Below are the code and all the weights of a small trained network. Each question names an input and a target symbol and asks about switching units off, where a switched-off unit gives its printed mean instead of its output.

import numpy as np


def w(rows, s, z=0):
    codes = np.array(rows[::2]) - 128.0
    scale = np.full(codes.shape[1], s)
    scale[-1] = z or s
    return codes * scale


def norm(h):
    return h / np.sqrt((h * h).mean(-1, keepdims=True) + 1e-5)


def f(y):
    return np.maximum(y, 0)


def softmax(a):
    e = np.exp(a - a.max(-1, keepdims=True))
    return e / e.sum(-1, keepdims=True)


def log_softmax(a):
    a = a - a.max(-1, keepdims=True)
    return a - np.log(np.exp(a).sum(-1, keepdims=True))


def net(x, mask):
    ids = ['αβδεζθλπσω'.index(c) for c in x.split()]
    T = len(ids)
    res = E[ids] + P[:T]
    u = 0
    for l in range(2):
        q, k, v = (norm(res) @ M[l].T for M in (Q, K, V))
        z = softmax(np.where(np.tri(T) > 0, q @ k.T / 2**0.5, -1e9)) @ v
        res = res + np.where(mask[u], z, O[l][:, -1]) @ O[l][:, :-1]
        u += 1
        y = f(norm(res) @ A[l][:, :-1].T + A[l][:, -1])
        res = res + np.where(mask[u : u + 12], y, B[l][:, -1]) @ B[l][:, :-1]
        u += 12
    return log_softmax(norm(res)[-1] @ U[:, :-1].T + U[:, -1])


Q, K, V, O, A, B = {}, {}, {}, {}, {}, {}
E = w([
[150,218,94,145,119,156,99,145,78,164,95],'α',
[165,168,182,131,109,138,215,149,127,89,228],'β',
[86,103,125,160,49,164,108,140,130,189,84],'δ',
[95,119,98,205,119,157,141,117,155,93,133],'ε',
[124,122,158,195,189,123,165,106,133,170,110],'ζ',
[167,135,148,63,128,131,129,205,240,135,125],'θ',
[77,132,181,118,174,244,198,196,127,161,180],'λ',
[110,135,174,154,113,125,78,183,95,60,160],'π',
[118,108,47,85,146,124,153,157,23,157,93],'σ',
[189,124,125,151,92,183,114,89,110,185,112],'ω',
],0.011)
P = w([
[75,60,63,112,35,190,151,116,3,43,133],'0',
[149,92,108,177,80,78,149,204,83,127,175],'1',
[140,97,145,153,103,97,150,202,100,135,138],'2',
[120,121,169,133,89,82,173,185,115,138,111],'3',
[137,118,159,115,122,135,155,188,129,136,119],'4',
[138,126,165,100,130,131,150,172,134,132,110],'5',
[135,143,180,92,124,129,151,171,148,134,108],'6',
[132,158,195,84,122,136,150,166,153,130,109],'7',
[147,159,182,76,130,148,141,159,171,124,114],'8',
[147,167,184,70,129,150,131,159,181,117,108],'9',
[142,176,187,64,122,153,129,164,196,111,110],'10',
],0.0041)
Q[0] = w([
[157,145,99,32,173,51,119,199,106,175,120],'0.h0',
[89,173,117,190,245,73,136,114,153,100,155],'0.h0',
],0.012)
K[0] = w([
[239,254,194,126,145,149,60,63,92,241,76],'0.h0',
[116,78,171,222,227,15,154,159,127,155,115],'0.h0',
],0.0079)
V[0] = w([
[65,107,173,134,154,75,107,164,112,80,145],'0.h0',
[103,246,111,122,143,140,66,179,119,92,61],'0.h0',
],0.011)
O[0] = w([
[76,153,79,127,113,193,190,105,252,105,178,2],'0.h0',
[97,180,134,225,172,126,168,109,74,237,26,220],'0.h0',
],0.0043,0.0042)
A[0] = w([
[86,131,146,21,205,36,67,130,109,47,114,13],'0.n0',
[141,117,123,104,100,175,95,164,224,76,150,173],'0.n1',
[116,78,151,180,52,130,183,174,111,179,158,84],'0.n2',
[139,112,55,168,187,78,178,115,237,173,87,94],'0.n3',
[138,97,67,81,54,135,127,128,8,186,104,147],'0.n4',
[112,35,138,136,96,65,77,24,109,63,107,43],'0.n5',
[166,43,122,118,109,139,153,35,146,180,144,11],'0.n6',
[146,165,117,107,205,31,102,136,123,129,96,54],'0.n7',
[195,105,139,185,117,147,151,133,41,51,154,192],'0.n8',
[166,43,141,184,160,2,92,114,97,111,152,93],'0.n9',
[98,195,152,190,135,150,128,110,177,83,129,197],'0.n10',
[151,111,133,204,82,159,131,90,152,219,75,87],'0.n11',
],0.0063,0.0012)
B[0] = w([
[167,36,17,152,103,122,175,121,100,123,143,162],'0.n0',
[142,161,158,192,142,125,101,133,138,169,55,194],'0.n1',
[186,113,68,155,177,166,99,76,124,118,140,185],'0.n2',
[89,135,129,129,87,237,140,146,180,104,167,153],'0.n3',
[110,161,174,98,138,85,110,158,254,151,114,254],'0.n4',
[145,174,207,58,129,164,126,128,56,102,59,138],'0.n5',
[104,78,112,153,122,150,77,176,151,140,78,137],'0.n6',
[140,157,63,175,136,124,161,187,41,216,104,168],'0.n7',
[90,124,109,164,143,119,156,63,151,100,176,189],'0.n8',
[138,109,118,60,69,195,75,134,120,160,148,155],'0.n9',
[129,93,208,99,78,96,97,150,71,152,119,169],'0.n10',
[115,101,123,112,75,72,115,118,48,150,172,181],'0.n11',
],0.0088,0.0083)
Q[1] = w([
[86,70,134,224,60,142,27,96,89,135,160],'1.h0',
[78,122,190,149,179,159,116,134,64,1,116],'1.h0',
],0.0081)
K[1] = w([
[69,78,145,178,68,94,84,110,136,42,52],'1.h0',
[79,117,125,188,95,139,132,173,118,102,254],'1.h0',
],0.0076)
V[1] = w([
[186,139,130,118,140,158,255,63,112,102,192],'1.h0',
[121,198,136,143,14,42,166,76,169,122,198],'1.h0',
],0.008)
O[1] = w([
[109,114,166,148,70,95,2,221,92,216,70,2],'1.h0',
[58,45,119,38,211,155,167,215,48,192,56,114],'1.h0',
],0.0033,0.0078)
A[1] = w([
[130,144,160,149,133,157,125,193,128,116,96,69],'1.n0',
[139,65,95,112,102,121,118,105,125,149,88,62],'1.n1',
[153,167,122,126,165,160,149,121,149,135,114,245],'1.n2',
[107,152,84,194,160,104,175,83,71,142,123,68],'1.n3',
[110,164,160,143,166,167,104,82,129,115,133,171],'1.n4',
[140,76,103,158,131,178,138,91,134,111,169,168],'1.n5',
[107,87,82,87,161,211,135,163,131,150,94,109],'1.n6',
[85,136,64,141,130,170,210,84,75,7,237,90],'1.n7',
[27,134,108,44,212,57,203,86,212,69,144,5],'1.n8',
[105,85,126,181,130,140,174,84,67,90,191,157],'1.n9',
[132,93,96,84,154,85,124,96,74,153,155,133],'1.n10',
[181,158,133,78,127,138,137,62,106,118,141,78],'1.n11',
],0.011,0.0017)
B[1] = w([
[150,185,91,124,122,90,131,91,110,136,61,204],'1.n0',
[132,104,112,136,219,151,166,139,110,104,139,179],'1.n1',
[121,81,175,137,93,127,107,113,176,77,119,215],'1.n2',
[129,210,176,105,111,135,144,133,81,179,94,208],'1.n3',
[150,104,86,113,119,100,140,175,138,149,95,184],'1.n4',
[103,164,162,104,132,101,152,131,67,120,118,199],'1.n5',
[97,86,148,136,113,161,144,110,135,82,219,198],'1.n6',
[25,73,172,135,115,212,117,144,7,177,243,194],'1.n7',
[3,159,81,120,157,36,146,242,209,147,139,253],'1.n8',
[119,102,125,142,114,193,111,121,229,63,139,222],'1.n9',
[193,120,81,121,38,148,140,175,126,80,99,197],'1.n10',
[87,168,112,138,183,150,122,126,121,125,144,153],'1.n11',
],0.011,0.0066)
U = w([
[52,100,201,151,75,198,156,127,94,127,188,237],'α',
[162,172,173,185,83,161,105,123,229,56,38,75],'β',
[126,213,177,136,79,77,152,139,41,188,58,214],'δ',
[142,184,159,14,183,149,40,112,133,114,123,96],'ε',
[203,92,46,92,91,148,167,181,96,103,127,138],'ζ',
[113,126,140,143,228,120,179,68,113,104,95,80],'θ',
[31,163,94,110,155,60,152,197,192,136,135,132],'λ',
[139,102,142,121,61,78,43,106,147,193,154,3],'π',
[140,84,103,174,186,164,73,111,156,218,102,86],'σ',
[123,214,67,130,93,102,135,3,142,123,194,135],'ω',
],0.005,0.0013)

Each question gives the input, a string of symbols that net reads in full, and the target symbol t.
The units are the heads (2 rows each of Q, K, V and O) and the neurons (one row each of A and B). Each row of codes is followed by its name. A weight is (code - 128) times the scale printed after its matrix; where a second scale follows, it is the last column's (O, A, B and U).
mask holds one flag per unit, layer by layer, with each layer's heads first. A switched-off unit (its flag False) gives its mean, the last column of its rows in O or B, instead of its output. The means were averaged over made-up inputs and are rounded, as every weight is.
A unit's drop is (log p(t) with every unit on - log p(t) with that unit switched off) / (log p(t) with every unit on - log p(t) with every unit switched off).
The circuit of an input: a set's keep is (log p(t) with only the set's units on - log p(t) with every unit switched off) / (log p(t) with every unit on - log p(t) with every unit switched off). Starting from the 12 units with the biggest drops (on a tie, the unit counted first), units are removed one at a time, each time the one whose removal leaves the highest keep (on an exact tie, the one counted first), for as long as the keep stays at least 0.8.
circuit, biggest first: the units of the circuit, biggest drop first
k most important neurons: the k neurons with the biggest drops, biggest first
top k neurons in layer l: the k neurons of layer l with the biggest drops, biggest first
input ω δ σ σ, target ζ: circuit, biggest first -> [0.h0; 1.n10]
input δ θ π, target α: circuit, biggest first -> [0.n4; 1.n7]
input π σ σ ω ω σ λ σ δ δ θ, target ζ: 2 most important neurons -> [0.n0; 0.n4]
input ε σ δ ω σ σ θ σ σ ω, target σ: top 4 neurons in layer 0 -> [0.n11; 0.n5; 0.n6; 0.n1]
input ζ β ε π δ λ α δ σ δ, target π: 2 most important neurons -> [0.n5; 0.n11]
input λ σ δ, target θ: top 2 neurons in layer 1 -> [1.n8; 1.n5]
input σ α β β, target β: top 4 neurons in layer 1 -> [1.n7; 1.n8; 1.n9; 1.n0]
input ε β β ε σ α ω σ λ σ ε, target δ: circuit, biggest first -> [0.n10; 1.n9]
input π σ ζ σ ζ σ λ ζ θ β π, target β: top neuron in layer 0 -> [0.n0]
input β σ ω, target β: circuit, biggest first -> [0.h0; 0.n1; 1.n8; 1.n7]
input σ ε α σ σ σ θ δ, target ζ: top 2 neurons in layer 1 -> [1.n10; 1.n8]
input σ σ α θ θ σ π α π θ π, target δ: 2 most important neurons -> [0.n8; 0.n4]
input σ π σ σ ω σ δ ω θ θ β, target α: circuit, biggest first -> [0.n4; 1.n7]
input θ ω ω, target ω: top 2 neurons in layer 0 -> [0.n4; 0.n11]
input σ ε λ λ, target β: 3 most important neurons -> [0.n11; 1.n8; 0.n8]
input β σ π β σ π θ ε σ β, target δ: top 3 neurons in layer 0 -> [0.n11; 0.n0; 0.n4]
input ε β ζ ζ, target β: top 4 neurons in layer 1 -> [1.n7; 1.n8; 1.n0; 1.n3]
input β β π β σ σ λ π, target β: top 3 neurons in layer 0 -> [0.n1; 0.n10; 0.n4]
input ζ δ σ σ σ β λ θ, target β: 2 most important neurons -> [0.n1; 1.n8]
input λ λ σ σ β β δ β π δ, target θ: top 2 neurons in layer 1 -> [1.n8; 1.n1]
input σ ζ ζ, target β: 4 most important neurons -> [0.n1; 0.n11; 0.n0; 0.n8]
input θ δ β σ ε δ, target ω: top neuron in layer 1 -> [1.n8]
input θ π θ β, target α: 3 most important neurons -> [0.n4; 1.n7; 1.n9]
input β δ θ δ, target β: 3 most important neurons -> [0.n1; 1.n8; 0.n2]
input θ σ π ε θ π β β ω σ ω, target ω: top 4 neurons in layer 0 -> [0.n11; 0.n4; 0.n1; 0.n6]
input σ ω λ α δ ε β σ δ λ, target β: 2 most important neurons -> [0.n11; 1.n7]
input σ β σ π σ α β σ δ, target ζ: 2 most important neurons -> [0.n11; 1.n10]
input ε θ ζ σ σ σ σ θ π ω ω, target σ: top 4 neurons in layer 0 -> [0.n11; 0.n5; 0.n1; 0.n6]
